Here is a tiny trained network, its code and every weight. The questions are about switching its units off for an input and a class, where a switched-off unit gives its printed mean instead of its output.

import numpy as np


def w(rows, s, z=0):
    codes = np.array(rows[::2]) - 128.0
    scale = np.full(codes.shape[1], s)
    scale[-1] = z or s
    return codes * scale


def f(y):
    return y / 2 * (1 + np.tanh(0.7978845608 * (y + 0.044715 * y**3)))


def log_softmax(a):
    a = a - a.max(-1, keepdims=True)
    return a - np.log(np.exp(a).sum(-1, keepdims=True))


def net(x, mask):
    res = np.array(x, float).reshape(1, 7) / 4 @ E
    y = f(res @ A[0][:, :-1].T + A[0][:, -1])
    res = res + np.where(mask, y, B[0][:, -1]) @ B[0][:, :-1]
    return log_softmax(res[-1] @ U[:, :-1].T + U[:, -1])


A, B = {}, {}
E = w([
[126,94,175,89,105],'x0',
[128,128,128,128,128],'x1',
[92,108,73,85,121],'x2',
[203,143,109,97,117],'x3',
[128,127,128,127,128],'x4',
[169,34,111,153,189],'x5',
[145,147,157,94,247],'x6',
],0.012)
A[0] = w([
[102,186,146,98,119,67],'neuron 1',
[135,140,212,75,183,130],'neuron 2',
[106,189,111,107,124,104],'neuron 3',
[136,102,147,181,63,75],'neuron 4',
[120,175,136,90,110,24],'neuron 5',
[122,101,121,137,77,129],'neuron 6',
[102,192,175,117,106,100],'neuron 7',
[44,105,174,175,146,118],'neuron 8',
[155,76,144,137,138,122],'neuron 9',
[84,180,158,111,122,101],'neuron 10',
[132,136,134,122,168,58],'neuron 11',
[129,111,112,145,85,71],'neuron 12',
[117,73,234,79,96,26],'neuron 13',
[136,108,128,144,81,83],'neuron 14',
[96,151,166,104,99,120],'neuron 15',
[150,100,121,180,147,156],'neuron 16',
[140,173,87,173,141,73],'neuron 17',
[120,199,18,234,175,37],'neuron 18',
[151,135,164,140,158,30],'neuron 19',
[112,108,166,117,161,64],'neuron 20',
[126,68,110,155,157,55],'neuron 21',
[63,102,167,173,141,47],'neuron 22',
[111,174,147,97,115,111],'neuron 23',
[123,137,145,118,171,28],'neuron 24',
[140,112,138,193,66,86],'neuron 25',
[128,92,194,97,99,238],'neuron 26',
[133,163,207,112,103,81],'neuron 27',
[127,84,198,67,98,128],'neuron 28',
[131,170,129,123,191,136],'neuron 29',
[20,115,132,171,164,90],'neuron 30',
[240,152,105,71,103,161],'neuron 31',
[124,117,77,175,83,130],'neuron 32',
[153,22,107,193,141,72],'neuron 33',
[86,114,38,63,149,44],'neuron 34',
[69,108,52,71,144,84],'neuron 35',
[220,153,80,87,113,4],'neuron 36',
[108,82,128,47,115,157],'neuron 37',
[150,57,107,145,187,149],'neuron 38',
[105,162,92,77,200,105],'neuron 39',
[189,155,253,246,128,73],'neuron 40',
[159,109,106,158,69,111],'neuron 41',
[98,215,82,136,131,111],'neuron 42',
[96,120,90,73,132,27],'neuron 43',
],0.012,0.0033)
B[0] = w([
[122,114,138,80,131,183],'neuron 1',
[89,164,122,130,174,228],'neuron 2',
[131,108,117,91,131,188],'neuron 3',
[90,153,128,114,151,219],'neuron 4',
[131,106,122,102,126,164],'neuron 5',
[110,162,138,119,153,203],'neuron 6',
[136,106,126,80,127,209],'neuron 7',
[110,83,188,172,117,199],'neuron 8',
[133,116,123,95,120,175],'neuron 9',
[135,106,145,85,124,192],'neuron 10',
[102,134,128,117,139,153],'neuron 11',
[99,143,130,115,141,179],'neuron 12',
[202,134,104,197,154,191],'neuron 13',
[98,137,128,123,145,180],'neuron 14',
[144,113,126,107,141,185],'neuron 15',
[146,116,111,102,134,185],'neuron 16',
[161,113,99,155,141,169],'neuron 17',
[233,140,83,213,177,254],'neuron 18',
[99,144,129,115,118,152],'neuron 19',
[125,143,129,128,135,152],'neuron 20',
[140,117,132,93,122,177],'neuron 21',
[111,94,161,155,115,168],'neuron 22',
[134,111,129,88,134,179],'neuron 23',
[93,136,137,116,134,153],'neuron 24',
[89,152,125,114,152,223],'neuron 25',
[167,137,102,142,161,199],'neuron 26',
[150,126,109,109,117,183],'neuron 27',
[184,131,95,174,168,190],'neuron 28',
[91,155,126,124,166,209],'neuron 29',
[110,76,195,181,107,208],'neuron 30',
[97,60,208,189,105,244],'neuron 31',
[108,163,137,119,168,229],'neuron 32',
[142,113,129,45,137,241],'neuron 33',
[111,171,101,125,59,193],'neuron 34',
[116,153,102,137,49,197],'neuron 35',
[102,78,182,169,108,194],'neuron 36',
[161,156,88,160,109,182],'neuron 37',
[149,115,134,68,134,239],'neuron 38',
[82,169,128,126,152,215],'neuron 39',
[108,169,75,134,4,255],'neuron 40',
[97,144,133,127,158,219],'neuron 41',
[174,117,117,85,140,225],'neuron 42',
[122,142,114,131,94,149],'neuron 43',
],0.032,0.0073)
U = w([
[156,72,109,31,146,61],'0',
[29,203,109,146,212,67],'1',
[102,172,52,154,1,158],'2',
[97,44,206,201,121,94],'3',
[193,132,61,189,189,253],'4',
],0.0079,0.0049)

Each question gives the input, the list of numbers given to net, and the class t.
The units are the neurons (one row each of A and B). Each row of codes is followed by its name. A weight is (code - 128) times the scale printed after its matrix; where a second scale follows, it is the last column's (A, B and U).
mask holds one flag per neuron, in row order. A switched-off neuron (its flag False) gives its mean, the last column of its row in B, instead of its output. The means were averaged over made-up inputs and are rounded, as every weight is.
A unit's drop is (log p(t) with every unit on - log p(t) with that unit switched off) / (log p(t) with every unit on - log p(t) with every unit switched off).
The circuit of an input: a set's keep is (log p(t) with only the set's units on - log p(t) with every unit switched off) / (log p(t) with every unit on - log p(t) with every unit switched off). Starting from the 12 units with the biggest drops (on a tie, the unit counted first), units are removed one at a time, each time the one whose removal leaves the highest keep (on an exact tie, the one counted first), for as long as the keep stays at least 0.8.
units of the circuit, in order: the units of the circuit, biggest drop first
unit that matters most: the unit with the biggest drop
k most important neurons: the k neurons with the biggest drops, biggest first
drop of u: that unit's drop, to one decimal
input [6,-7,6,6,6,3,7], class 1: unit that matters most => neuron 2
input [-2,-7,1,-4,5,-4,-1], class 0: units of the circuit, in order => (neuron 42; neuron 10)
input [-3,3,-7,-8,5,-1,-2], class 3: 3 most important neurons => (neuron 8; neuron 30; neuron 22)
input [1,4,2,-5,2,-8,-8], class 0: 3 most important neurons => (neuron 7; neuron 42; neuron 10)
input [-5,-3,3,6,7,2,-6], class 1: 3 most important neurons => (neuron 32; neuron 30; neuron 41)
input [-1,-8,-6,-7,7,-6,-4], class 3: 4 most important neurons => (neuron 8; neuron 30; neuron 22; neuron 33)
input [8,3,2,-7,-3,0,7], class 4: 2 most important neurons => (neuron 13; neuron 28)
input [-8,-2,7,-2,2,1,-5], class 4: 3 most important neurons => (neuron 18; neuron 40; neuron 32)
input [-8,-1,5,0,3,2,-4], class 4: 2 most important neurons => (neuron 18; neuron 40)
input [8,4,-7,-4,-1,-1,-7], class 4: 4 most important neurons => (neuron 13; neuron 28; neuron 26; neuron 2)
input [-3,-5,-7,-8,3,-5,1], class 3: 2 most important neurons => (neuron 8; neuron 30)
input [7,-5,-8,-1,-1,5,-5], class 2: 2 most important neurons => (neuron 40; neuron 18)
input [-8,0,0,-7,-5,-1,4], class 4: 4 most important neurons => (neuron 18; neuron 31; neuron 36; neuron 42)
input [-5,1,4,-4,-3,7,-2], class 0: units of the circuit, in order => (neuron 33)
input [0,-2,6,-3,1,0,-4], class 2: drop of neuron 35 => 0.2
input [-8,0,-5,8,0,-7,-4], class 3: drop of neuron 36 => 1.0
input [1,7,6,3,1,3,5], class 2: drop of neuron 43 => 0.0
